The symbols move the states like this.
mp: t>lh, b>sg, y>fz, c>nh, r>cc, p>ns
rz: t>dq, b>gq, y>ft, c>qq, r>dc, p>lp
bf: t>fb, b>ng, y>nh, c>fz, r>nr, p>qd
lb: t>dc, b>qp, y>ns, c>qd, r>dq, p>fz
qr: t>ng, b>fb, y>fs, c>jq, r>fm, p>tr
lg: t>qp, b>dc, y>sd, c>tr, r>gq, p>jq
qd: t>mq, b>tt, y>tb, c>lb, r>bl, p>bf
sd: t>pp, b>hr, y>lg, c>fc, r>gl, p>tz
tz: t>sg, b>lh, y>jq, c>fs, r>dz, p>sd
nq: t>dd, b>lp, y>dz, c>fm, r>jq, p>gq
lq: t>fs, b>nh, y>ng, c>sg, r>jd, p>lf
td: t>dl, b>zz, y>qb, c>cl, r>dp, p>lm
fb: t>bf, b>qr, y>dp, c>bp, r>qb, p>mq
dr: t>bg, b>lm, y>th, c>gl, r>fc, p>zz
gg: t>gq, b>dq, y>zg, c>qm, r>qp, p>dd
mq: t>qd, b>tr, y>jj, c>dc, r>qq, p>fb
lp: t>rl, b>nq, y>cl, c>qb, r>bp, p>rz
fz: t>bp, b>fh, y>mp, c>bf, r>rl, p>lb
qq: t>bl, b>th, y>lm, c>rz, r>mq, p>qb
bb: t>fm, b>nr, y>jd, c>dd, r>ng, p>qm
fm: t>bb, b>qb, y>zz, c>nq, r>qr, p>th
jj: t>tb, b>fc, y>mq, c>hr, r>lm, p>dp
dl: t>td, b>jd, y>nr, c>cc, r>nh, p>zn
dz: t>zb, b>cl, y>nq, c>zz, r>tz, p>gl
fc: t>lf, b>jj, y>tr, c>sd, r>dr, p>fs
jd: t>zz, b>dl, y>bb, c>zb, r>lq, p>bg
cc: t>cl, b>zb, y>rl, c>dl, r>mp, p>lc
jq: t>fh, b>bp, y>tz, c>qr, r>nq, p>lg
bl: t>qq, b>qm, y>zn, c>dq, r>qd, p>nr
dq: t>rz, b>gg, y>lc, c>bl, r>lb, p>rl
nr: t>qb, b>bb, y>dl, c>rl, r>bf, p>bl
lc: t>ft, b>zg, y>dq, c>zn, r>ns, p>cc
dp: t>nh, b>fs, y>fb, c>lh, r>td, p>jj
lm: t>zn, b>dr, y>qq, c>ft, r>jj, p>td
fh: t>jq, b>fz, y>sg, c>ng, r>dd, p>qp
zn: t>lm, b>bg, y>bl, c>lc, r>tb, p>dl
ns: t>hr, b>pp, y>lb, c>tb, r>lc, p>mp
rl: t>lp, b>dd, y>cc, c>nr, r>fz, p>dq
lh: t>mp, b>tz, y>bp, c>dp, r>cl, p>hr
zb: t>dz, b>cc, y>dd, c>jd, r>sg, p>zg
qp: t>lg, b>lb, y>pp, c>tt, r>gg, p>fh
nh: t>dp, b>lq, y>bf, c>mp, r>dl, p>tb
pp: t>sd, b>ns, y>qp, c>lf, r>zg, p>sg
bp: t>fz, b>jq, y>lh, c>fb, r>lp, p>dc
tt: t>tr, b>qd, y>lf, c>qp, r>qm, p>ng
ng: t>qr, b>bf, y>lq, c>fh, r>bb, p>tt
dd: t>nq, b>rl, y>zb, c>bb, r>fh, p>gg
th: t>qm, b>qq, y>dr, c>gq, r>tr, p>fm
zz: t>jd, b>td, y>fm, c>dz, r>fs, p>dr
tb: t>jj, b>lf, y>qd, c>ns, r>zn, p>nh
gq: t>gg, b>rz, y>gl, c>th, r>lg, p>nq
fs: t>lq, b>dp, y>qr, c>tz, r>zz, p>fc
zg: t>gl, b>lc, y>gg, c>bg, r>pp, p>zb
cl: t>cc, b>dz, y>lp, c>td, r>lh, p>ft
qb: t>nr, b>fm, y>td, c>lp, r>fb, p>qq
hr: t>ns, b>sd, y>dc, c>jj, r>ft, p>lh
gl: t>zg, b>ft, y>gq, c>dr, r>sd, p>dz
ft: t>lc, b>gl, y>rz, c>lm, r>hr, p>cl
lf: t>fc, b>tb, y>tt, c>pp, r>bg, p>lq
qm: t>th, b>bl, y>bg, c>gg, r>tt, p>bb
sg: t>tz, b>mp, y>fh, c>lq, r>zb, p>pp
dc: t>lb, b>lg, y>hr, c>mq, r>rz, p>bp
bg: t>dr, b>zn, y>qm, c>zg, r>lf, p>jd
tr: t>tt, b>mq, y>fc, c>lg, r>th, p>qr

The rows follow the links: the fewer symbols apart two states are, the more alike their rows tend to be.

Each row is also shifted at random along 4 hidden directions that mean nothing.

Some states, each with a row of numbers:
rl -> -13    7   -4  -17   16    9   20   -1   21  -30  -21  -20   -3   15  -21   34   29   -4  -26   32   17  -18  -36   36   68   21   28  -30   29  -26   -6    8    3   46  -22   -4   16   51   15   20   39   26   22
ng -> -15  -18  -15  -48   -6   57   54   48   -8  -19   13    6  -39   26  -26    1    5   20   -1  -17   27   15    6   34   14   69   41  -33  -64   15   21  -24  -66   29  -77   75   14   -4  -37   -5    2    9   -6
tb ->   5  -28    1   22   -6  -15   25    8  -10   20   -2   14   49  -28   10  -31  -15   -6  -25  -10  -14    7  -29  -40  -47  -43  -38   22  -23   23    3  -46   49  -32   14   44   28  -30    4  -21  -70  -18    5
sd ->   0   22  -23  -25   -8    3   17   44   -5  -25   31    7   31  -55  -12   -4    9   -9   15   77  -14  -10    2   47   34  -32   33   20   67   27   -3  -22   22   46   21   13  -39   23   21  -18   42   36  -36
dd -> -23   -5    3   26   37   -7  -17  -50    0  -26   14  -11  -23    3   17   -7   16    1  -11  -18  -21  -12   -3   -4  -37    2   -2   -7  -57  -43  -22   -3  -32  -37  -21    9   -2  -35    6  -14   -5    3   30
jq -> -17   32   23  -31  -16   28  -12  -16   -1    5   26  -14  -59   45    1    8   19   -2   47  -24  -11    5   48   41   -5   33   -9  -24  -27  -17  -11   64  -61   17  -31  -40  -33  -10  -57   29   34  -14    5
dc -> -14   17  -32  -79   11   48   34   63   46    9   -5   17  -24   14  -40   -3   14  -38   21   21   13  -27   -6    3  -16   35    3   -9  -34    5   -5  -42   -8   46  -59   56   23   21   -8    2   10   21    6
qr ->  -5  -20    0  -27  -30  -22  -27   -1  -15   13   31  -33    1  -39   30   28   21   22  -10    0    2   12    8   24   57  -13   35   -1   58    7    6   25   24  -31    2  -52  -19  -22   12   27   10   -3  -13
gl ->  17   46   30   41   31   25  -15  -40   -2  -20  -11   16  -32   35  -29  -56   -3   12   54   51  -38   18   56    5  -21   27  -10    9   -5  -23  -34   49  -64   34   48  -56  -27   18  -44    2   67   -3   33
fm ->   2   19   18    7   -2   36  -39  -24   -2   -4   11  -24  -61   47   -6  -21   16   30   20    5   -8   29   45    6   12   62    4  -18  -18  -25  -15   54  -66   -7   -4  -65   -6   -4  -41   12   56  -16   35
mp -> -17   30   48    4  -57  -42   -3  -31  -11   -1   -8  -17   47   -1   26   56   21   -8   -8   13   -8   12  -15   66   82  -46   -2  -27  103    9    8   98   37   54   44  -90  -19   67  -14   59   41  -15  -32
dz ->   7   30   -1    8   36   27   10   23    1  -45   29  -13   -7  -16  -32  -24  -10    9   13   68    7   -6   23   22   10   19    1   15  -34  -13   16  -37  -44    4    7   50  -23   25   25  -31   41   24   18
tr ->  -6  -36  -41  -59  -17  -10    0   44   -6   34    5    7   -8  -35   19   31   -8    8    8  -33   27  -11    1  -10   22   -7   54   10   42   51    4  -24   38  -11  -29    2  -12  -23   18  -14  -25   14  -59
lh ->  -8   52   47  -36  -45   11   22   24    1   46  -17   -3  -46  122  -10   49  -57  -34   79  -82   44   -9   55   34    0   62  -41  -31  -56   18   24   76  -61   50  -25  -14  -16   56  -79   56    4  -51  -55
zn ->  20    3   -9   25   30   51   39   25   14  -17   -6   34    2   30  -49  -72  -10   -3  -18   37   -6   10  -11  -43  -54   44  -34    4  -81  -17   -4  -62  -33   17   -4   75   46    5   -5  -32   -6    2   59
lq ->  -1    3    6   -8  -25   26   41   39  -32  -22   21    8   10    5  -19   -1  -15   35   -3   18   11   25    3   47   46   26   35  -15   -8   39   30    3  -34   41    5   35  -15   19  -18    4   18    2  -19
qd ->  -6  -35  -19  -17   -5   27   34   18   13   23   -3   18    1    2   -9  -32   -5  -18  -16  -36   -8   -6  -21  -50  -66    5  -20    1  -60    0  -10  -49   13  -17  -43   65   49  -46  -22  -11  -65  -10   34
fz -> -34  -10   -2  -31    0    8   20   14   14  -12   23  -13    4  -25    8    9   30  -33  -15  -16   -6  -14  -32   12  -23  -20  -23  -18  -44  -25   11  -28   13  -18  -50   55   19  -15    8    5  -30    5   29
lm ->  33   11  -39    1   28   24   20   69   21  -22   13   17   31  -35  -54  -47   -1    7  -27  106   -2   11  -21  -14   27   15    4   33   23    4   16  -75   22   23   26   44   20   25   42  -40   29   37   44
jd ->  17    2    2   16  -16   20   20   18  -26  -22   -1    8  -11   31  -15   15  -24   45   -6    3   27   33    7   23   51   48   40   -9  -15   17   32    0  -45   30    2   29   -7   28    7  -10   29   -3  -26
ns ->  -6    6   30   29  -34  -40   -3  -43   -1   17  -29    4   42    0   25   18    8  -21    5  -13  -27   -1  -16    2  -12  -64  -26    3   64    5  -32   47   48   19   40  -49   -4   19  -21   30   -9  -15  -23

From each start, follow one symbol. Which state do you reach?
Answers are names.
---
  11   -11    13    29    19   -13   -58   -31    16    19    10   -36    -9    -6    19   -25    13     1   -11   -19    -8     8    -6   -54   -36    -4   -50     6   -38   -41    11    -7     7  -102     0   -34    20   -46     4     6   -30   -30    55
c: lp
---
  1   -7    0   20    7   48    5  -24    0  -38  -22   21  -33   24  -27  -26   42   40  -19   42  -23   24   13    3   22   51   53  -16   30   -3  -33   29  -39   59   15  -44    9    5  -40   -1   75   22   47
p: bb
---
  1   -5  -11  -23  -15   57   70   49  -18    0   -6   45  -21   50  -46  -24  -40   18   26  -14   18   21   26   13   -9   65   26  -12  -62   46    1  -14  -63   70  -23   67    7   12  -58  -19    2   -2  -32
c: pp
---
 11    7  -16   20   31   13   35    5   -8  -29  -35   42  -11   18  -25   -5  -31    3    6    1   13   -6    5   -2  -11   21   35    7  -23   14  -13  -30  -17   43    4   51    4   28    9  -32   12   16  -29
y: gg
---
 -7  -44    3   42    5  -32  -43  -57  -20  -30   17  -27   21  -58   44    5   44   38  -61    8  -20   14  -37  -13   22  -50   30    2   41  -20   -6    0   34  -61   21  -47   -3  -42   46  -18    3    6   29
t: fm
---
-24  -10   -4  -43  -19    1   25    7   18   18  -34   18  -12   29    6   40   18  -28    2  -47   11  -21  -15   10   -1   -1   13  -21   20   10  -18   18   23   55  -31    3   20   22  -24   25   -7    0  -37
b: qp
---
 -3    1  -32  -10   53   11  -15   -8   17   -8  -13   11  -42   -5  -13  -11    7   -6   23   -1   -9  -21   14  -27  -32   14   12   14  -21  -25  -23  -29  -23   -8  -20    0   -3  -24    5  -25    9   28    0
y: gl
---
  4    5    6   16   34  -26  -52  -55   26   30  -30   -9  -25   15    7  -15   10  -28   17  -21  -17  -27    6  -48  -46  -16  -40   14   -4  -38  -27   17    5  -31    9  -55   15  -17  -10   19  -10   -5   28
p: lp
---
 17    3  -20  -30  -14   35   22   66  -14  -21   28   19   18  -35  -37  -32   -1   25   12   81   -3   19   11   20   32   12   43   14   37   40   13  -23   -9   49   27   16  -18   16   -8  -22   43   29   -6
p: fs
---
 26    8   14   26  -16   -6  -28   16    5    8   -4  -24   13   17  -11    1  -12   17   -3   21   21   20    9    2   39   15  -20    8   13   -3   29   13   -2  -17   35  -34    5   36   13   21   23  -18    5
b: zz
---
  5    6   -3   17    7  -21   25   -3    6   10  -55   24   24   38   -4   35  -34  -13   -3  -27   20  -16  -17    1   15    6    8   -5   29   24   -4   17   20   56   15    3   16   53   10    5   -4   -1  -44
c: zn
---
 11    6   25   -7  -23   -1   -8   32  -10   19   27  -18   21   -1   -5  -17  -23   -7   11   14    7   11    7   11    7   -2  -43   12  -18    2   33   -6   -1  -26   12   -6   -9   -5  -12    9  -20  -24   17
r: td
---
 -3  -19    2  -17  -18  -32  -52    4   -3   26   39  -38   35  -63   36   -3   21   -3  -25    0   -8    1  -27   -4   19  -45  -32   15   39  -15   12  -10   51  -75    8  -38    3  -40   24   21  -40   -9   35
r: qb
---
 10   10   -1   23   19  -59  -25    6    5    8   -4  -24   37  -22   16   42  -26  -30   -2   -1   23  -24  -15   12   26  -43  -26   23   31    1   31  -26   49  -45   18   -5   -7   31   65   -8  -18   -5  -34
b: dz
---
-27    7   -2  -37  -18   32   31  -12   -1  -12  -20   30  -34   32   -6   21   18   -2   19  -15  -14    1   12   30    5   24   48  -21   14   10  -35   39  -23   76  -32   -6  -11   12  -53   15   37   15  -26
r: gg
---
 -6  -12    3   10   -3  -52  -31  -61   18   16  -62    7    9    9   35   61   19   -5  -20  -52    3  -26  -23  -10   38  -28   25  -14  100   10  -23   59   58   23   28  -80    8   28   14   38    3    4  -31
r: lb
---
 -2   12   10   40   21  -21    3  -18  -26  -35   -1   -4   15  -10   16   23  -18   14  -20    3    6   -6   -6   22   16  -23   16   -1    2   -1    8   -2  -12    7   13   22  -21   17   36  -23    5    3  -27
p: zg
---
 31  -10  -27   17   11    1   -1   31   -8   22  -14   32  -13   27  -15   -7  -64   15   19  -34   26   -1   37  -38  -32   24   12   26  -34   27   13  -39  -16  -12   -5   42  -11   -3   16  -40  -24   -9  -53
p: zz
